[ 10.7  -3.7 -15.5 -18.6 -13.4   6.0   0.8  12.4  14.8   6.6  -0.5  -3.7
  21.0  -4.9  -3.9 -10.7  -4.0   2.6   6.6 -11.9  12.7  16.1   2.2  -0.3
  -6.7   6.4  -0.4   7.2   0.5  -9.7  -1.8   7.6   4.0  -9.4  -6.9 -16.5
   3.3   3.8   8.3  14.2 -12.5  12.0   0.4   5.2 -13.9 -21.0   0.9  -2.9
   0.6   8.4   5.0   0.2   3.5  -8.0 -13.3] : J & A
[ 10.5   3.3 -10.1  -2.1 -15.9 -17.2   5.3  -1.7  16.6   5.4  -2.2 -11.6
   9.7  -6.2 -18.9   6.6  -6.6   0.4  12.4 -14.5  -0.8   4.6  -2.8  -6.5
   4.2  -1.8   5.7   6.8   0.2 -12.5  -2.5   2.6   2.5  -4.3   1.4 -10.7
   0.8   6.4  19.9  23.9  -3.6   3.4   4.6  -4.3 -25.2 -34.8  -2.9   4.7
   0.3   7.6  -5.0   7.3 -12.3  -9.0 -15.0] : Z & A
[  2.5   4.0  -1.4  -8.8   9.9  25.1 -11.6  17.6  -7.8  -0.6  -1.7   8.8
   9.6  -3.7   0.2  -2.0 -13.2  -3.3  -8.5 -12.0  -0.3  -3.9 -11.2   7.7
  -4.3   0.8   9.6 -14.1   6.3   8.4   4.1  10.6  -1.8 -13.4  -3.7  10.5
 -14.6  -7.3   4.0   4.6  -3.9  -1.6   5.5 -24.5 -11.5  -3.4   2.8 -10.9
   5.8  -0.7   8.6  -1.2  -8.4  -5.0   9.2] : J & B
[  2.0  -9.2   4.7  -7.4 -14.2   5.8  -0.7  -0.2  22.9 -12.3   0.0 -12.1
  11.7   1.4 -16.1   3.4 -10.6 -23.7   4.2 -22.1   6.2  13.7   0.5  -6.0
   5.5  13.3  14.3   9.1  -4.3  -0.1   6.8 -25.5   3.4 -16.5  -4.2  25.9
  21.2   3.9  10.3  35.9  -6.6  -3.4 -13.4  -4.8 -11.9 -20.7  -7.2  -1.3
   0.0  -5.3  -6.4  16.8   0.9  -3.1 -17.7] : Z & B
[ 14.5   5.6 -25.1   7.6  -7.5  -6.6   5.1 -33.2  20.1 -13.3  -2.1 -11.7
   9.3  -8.8   3.3   5.0 -11.5  -8.8  -2.9 -17.9   7.3   0.3 -10.3   5.8
  14.2   1.9   3.6   5.0  -6.3  -0.3   1.8  -0.2   7.8  -5.9   7.5  -1.9
   6.2 -15.3  16.1  20.4  -4.6  10.2  -7.3  -3.5  12.9  -3.7   2.2   3.8
  -1.1  10.4  13.6   1.9   4.7 -12.5   4.6] : Z & B
[  7.1 -15.2  13.1   9.6 -19.5 -22.1  -7.1 -50.6  20.1 -10.0   7.3  -4.1
  16.3   2.9  35.8 -13.5 -19.7 -20.3 -16.1 -17.8  12.1  -7.9   2.4   2.3
   1.8  19.7 -20.7  14.1  -2.2 -24.9  -5.2 -11.4  -3.3  15.9  11.1  -7.7
  25.8   6.8  31.6  -2.3 -12.4  20.0  -8.2  62.4  27.7  10.4   4.7   0.4
  10.5  12.7  10.5  17.4  -0.2 -13.3  16.4] : J & B
[ 12.6  -4.1  -0.5   2.0 -13.5  -5.1  -0.4 -20.9  23.6  -2.3   4.2  -7.6
  -3.1  -2.5   0.5  10.7   0.7  -2.0  11.7 -19.1   3.5   3.9 -13.0   6.1
  10.8  -7.1   2.2  13.7  -9.5 -14.8   2.9   6.3   0.7   0.4  16.0  -3.2
  -6.4   4.0  20.4  13.6   2.0   5.7   4.3  -3.8  12.9  -3.1   2.2  -5.9
  -0.2  14.9   3.3   5.6   5.8   5.8   0.6] : Z & B
[  1.5  -0.6  -6.1 -24.0 -28.3   1.6   0.2  -1.7  23.0   2.4  -3.4  -4.5
   2.2  -2.4 -28.2   6.1  10.0  13.4   3.3 -13.2  -9.2  11.7 -10.8  -2.0
  -8.0   5.2  12.9  14.4  -4.0 -10.0  -2.2  18.3 -17.5  -5.6   1.3 -15.2
  21.2   4.5  11.3  21.2  -4.0 -11.0  -7.9 -19.4 -23.1 -39.4  -7.1  -0.3
   4.3  -0.1   3.6  -4.6 -10.3   1.3 -28.7] : Z & A
[  8.9   2.1   0.2 -12.4  -2.2  14.2   4.6   2.4  12.2 -17.1  -4.2   1.3
   7.6  -3.0 -13.1  -5.6 -16.9 -13.3  -8.2 -11.4  -0.6   2.2   2.9  -8.9
 -16.5  -2.5   1.0  -1.8 -12.6   6.5   1.1 -13.9  -9.8  -6.3   2.4  26.0
 -12.6 -28.1  19.0  27.0 -10.0  -4.8  10.6   4.6  13.1 -11.9  -9.5   3.9
  -3.0 -44.6  -2.0  11.2  11.7  -5.0   0.7] : Z & B
[ 12.1  -2.9  -1.0  -6.2  -2.3   2.2  -0.5 -20.8  19.7  -6.1   1.7 -10.4
  24.2  -8.9  14.8  -7.0 -18.0  -9.0  -4.9  -7.4   5.1  -8.4 -11.6   5.2
   2.0  -4.0  11.5  14.1  -1.0 -19.5  -6.9   6.8   7.7 -11.6  16.8  -9.7
  -1.0  -5.8  23.7   6.4 -13.9  15.0 -10.2   8.0  14.8   0.4  19.5  -7.4
  13.9   0.5  10.3 -10.1 -14.5 -10.1   7.0] : S & B
[  9.4   2.4  13.1  10.1 -26.7 -14.4  -5.5 -66.4  49.3 -16.3   6.7 -12.3
  12.0 -10.6  12.6  -6.7 -18.4 -28.2  -7.6 -25.6  11.0   3.2  84.0  -8.5
  -0.5  20.2   1.3  22.7  -6.1 -11.1 -10.5   1.1  -3.3  -9.4  19.9   7.8
  49.7   2.0  54.7  26.5  -2.9  11.9 -23.0  50.8   3.8 -19.2  -1.8  13.0
   1.0  12.0   9.7  25.4   1.3 -18.7  -7.6] : Z & B
[ -2.0  -1.2  -6.8 -13.1   1.1   8.3   6.7   8.2   2.4  -1.4  -6.3  -0.7
  -2.5  -6.0  16.2  -8.0 -24.3  -4.8   0.0 -44.5   6.2  -6.3  -0.7  -0.5
 -13.6  -6.6  -9.0  11.3   5.4 -14.5  -7.3   9.5  -9.2   6.3 -11.6  -3.5
   1.3   0.7  15.9  10.6  -3.8  14.7   6.0  24.0   1.0  -5.8  -1.9   4.3
  -2.8  -2.2  -7.4   3.3  10.6  -6.9  -8.4] : J & A
[ -2.9   3.1   1.8   1.1   7.8  25.7  -5.9   3.9  -0.9  -1.0   6.5   2.1
  -4.1   3.3  19.5  13.1  -5.2  -1.4  10.6  -9.7 -13.5 -19.3  -5.2  -1.4
   4.4 -15.0  -5.9   4.0  -7.2   9.2   1.9  24.0  14.4  11.7   8.1   2.5
  -6.3   8.8  13.8  -5.7   6.3  -5.8 -13.7 -13.2  -6.8  21.5  12.7   5.2
   4.4  -1.5  12.3 -25.5   5.4   2.1  14.5] : C & B
[ 11.3  -5.6  -5.9   1.4 -15.6   3.6  14.1 -18.3  20.5   6.4   0.2 -11.8
   1.1   2.4   6.7  37.4  -4.2   5.3  16.1 -27.1   7.3   5.2 -21.8   9.9
  13.5 -12.0   0.1   7.5 -14.7 -20.1   8.0  -1.0  21.5   2.4  13.2 -20.2
 -16.2   5.0  16.8  11.5   4.3  15.8  -6.7 -17.7   0.0   7.2   6.0  -9.9
   6.2   0.1   2.6 -16.9   6.3  -6.9   6.3] : J & B
[  8.1   4.5 -10.3  -4.6   4.9   3.4 -10.6  -1.3  17.7  -9.0   4.3  -3.4
   7.3  -3.6   2.6 -10.2 -19.5 -18.7  -5.0 -16.0  -1.2  10.6   6.9  -4.8
  -7.9   4.6   3.9  -2.6  -2.1  -4.8   0.2   8.8  -0.4  -1.9   6.5  10.3
   0.8   0.1  20.5  27.9 -16.9  11.2  -3.4  22.4  10.3 -11.3 -11.6   1.2
   4.6   8.7  -2.1  12.2  -2.9   3.3 -21.4] : Z & B
[ -1.0  -3.2  -4.8 -12.6 -27.9  -2.1  11.7  -7.3   5.0   2.4  -0.8 -43.2
  11.0  -2.3  11.5  -1.1  -9.1   1.6   1.1 -16.5   6.5   6.0   1.5   4.0
  -0.9   0.6 -13.6  22.4   0.4 -14.5  -7.3   6.3   1.8  -7.7  -3.3  -5.8
  30.1   5.8  11.1   1.9  -1.3   4.3  -8.7  13.3 -18.3 -40.2  -2.1   0.2
   3.3  -1.9   3.3  -3.7   2.1  -7.5  -8.5] : J & A

[  0.1   8.9  -2.8   7.1   6.9   6.5  -9.7  -4.0   5.4   3.4  -1.8  -9.8
   5.8 -12.5  10.5  11.7   9.5   7.0   3.2  -7.2   3.5   2.1  22.4   2.8
  -3.5 -15.6   3.6   1.4  -1.5  -2.0  13.6   1.8  -2.0   6.4   1.9   7.3
  -3.7  10.3   6.7   4.2   5.0  -8.1  12.2  -7.4 -11.5  -8.7  -3.6  -0.1
   5.4  -1.4   4.8  -1.1   4.5   2.4  -1.7] : Lh & D
[  4.6  -4.8   4.7 -44.3  11.4  -5.8 -14.2  -8.7  11.7  -1.0 -18.0 -27.8
  -5.0   7.5 -17.3   5.7 -14.3 -24.0 -11.1   2.6  12.5  -9.9  18.6   9.6
  12.9   7.5   2.4  -2.8 -14.8  -6.4 -24.5   3.9  -4.7  33.5  12.6 -16.8
  -4.7  17.9  27.7 -19.9 -12.1 -13.5 -16.1  14.3  10.6  35.3   0.6   1.3
  -8.7 -10.3 -10.7   5.1   7.7 -17.2  11.2] : Lh & W
[  3.6  13.1   2.8 -11.4   5.6   2.4  -5.4  -5.6   5.3   8.3  -5.8  -7.9
  -3.4   2.3   1.1   2.1  11.3  -5.4 -10.7 -13.7  -3.1  11.5   7.1  18.4
  -5.7   9.7  -1.7  -6.4  -2.4  -9.0   6.9   0.7  -8.8  -1.6   2.9  -5.6
  -9.5   7.8   9.6  -7.1  -6.2  -3.7   7.8   3.7 -12.3   3.5  -4.5  -5.9
 -29.8 -11.5  13.6   2.2   6.1   4.3   6.2] : hz & D
[ -5.2   8.6  -0.5  19.6   0.6  -0.2   0.4   1.3  -0.9  12.3   2.3   1.2
   3.4 -23.3   9.3 -14.9  23.3  13.5   6.2 -17.4 -13.8  -0.3   5.1  -0.5
 -10.2  -6.4   4.3   2.4  13.9   4.3  21.3  -6.3   1.0 -13.8  -0.4  13.5
   4.6   9.1 -14.3  16.1  14.3  -5.2   3.2 -19.0  -8.1 -24.9 -10.2  -1.0
 -13.3   9.4   5.4 -19.4   2.4  -4.4 -14.7] : Lh & L
[-15.8   8.0  -3.3 -13.0   4.2  -1.1  -2.1   7.4  -6.1  22.7   4.0   6.0
   7.3 -19.4   4.0 -11.0   8.2  -1.4   4.3 -16.0   3.3 -17.8  -1.4 -24.0
   8.0  -1.6  -3.1  -5.4  -6.7 -15.0  -6.0  -1.5   1.3 -24.6  11.9  -9.9
   3.5   1.5  -0.3   7.6   9.3  -0.8  11.3 -10.4  -2.5  -8.8  -4.9 -11.6
 -15.0  -7.6  -7.9  -7.1  -3.9  -3.5 -23.4] : Lh & W
[ -5.8  -2.8   6.1  -9.0  11.5   3.3  -0.6   5.9  -0.3   4.6   1.3  -2.6
   2.8  -5.3  -1.9   4.4  10.1   4.7 -18.8  -9.5  13.1 -26.3  13.9 -17.6
  -0.5  10.5   1.7   2.8  -6.4  -7.3   2.8   3.6   5.9 -10.8   8.7  -6.0
  -1.9   8.1   2.2   0.9   7.3  -0.4 -15.3  -4.1   9.0   4.5  -5.7 -16.8
   0.0   1.4  -6.9 -13.1   2.2  -2.9 -10.7] : Lh & D
[ -4.3  -5.3   0.5 -14.1   4.9  -2.2  -0.6  -1.6   0.5  -4.1   5.3   4.3
  -2.0 -20.0   1.1 -16.2  -7.7  -4.8   7.1 -10.3  -0.5 -13.6   5.2  -4.1
   5.2  16.2   5.8  -4.6   3.2   4.1  -8.8 -12.2  -4.6 -12.4   3.1 -12.1
   7.2  -2.9   4.1  -2.7  -5.6   0.0 -15.1   3.3 -12.2   6.1  -4.6  -5.9
 -19.9 -11.7  -4.8  -9.3   1.6 -15.9 -18.6] : Lh & W
[ -5.4  -5.3  24.6 -15.7   1.3  -5.3  12.3  10.8 -15.1  12.9  -4.2   3.6
  -6.7   8.9   5.8   8.2   7.9   4.3 -13.7  19.9 -16.3 -27.4  -2.7   8.6
  -3.7  13.1  22.0  -9.4   1.7  -3.4   4.5  -5.9  -2.1   6.7   4.8  -4.5
   1.0   4.4   4.8  -1.2   5.4  -9.3  44.3   5.8  14.9   8.1  -4.0 -13.1
 -13.1 -10.2   4.9   4.8  -5.8   6.4   8.2] : hz & W
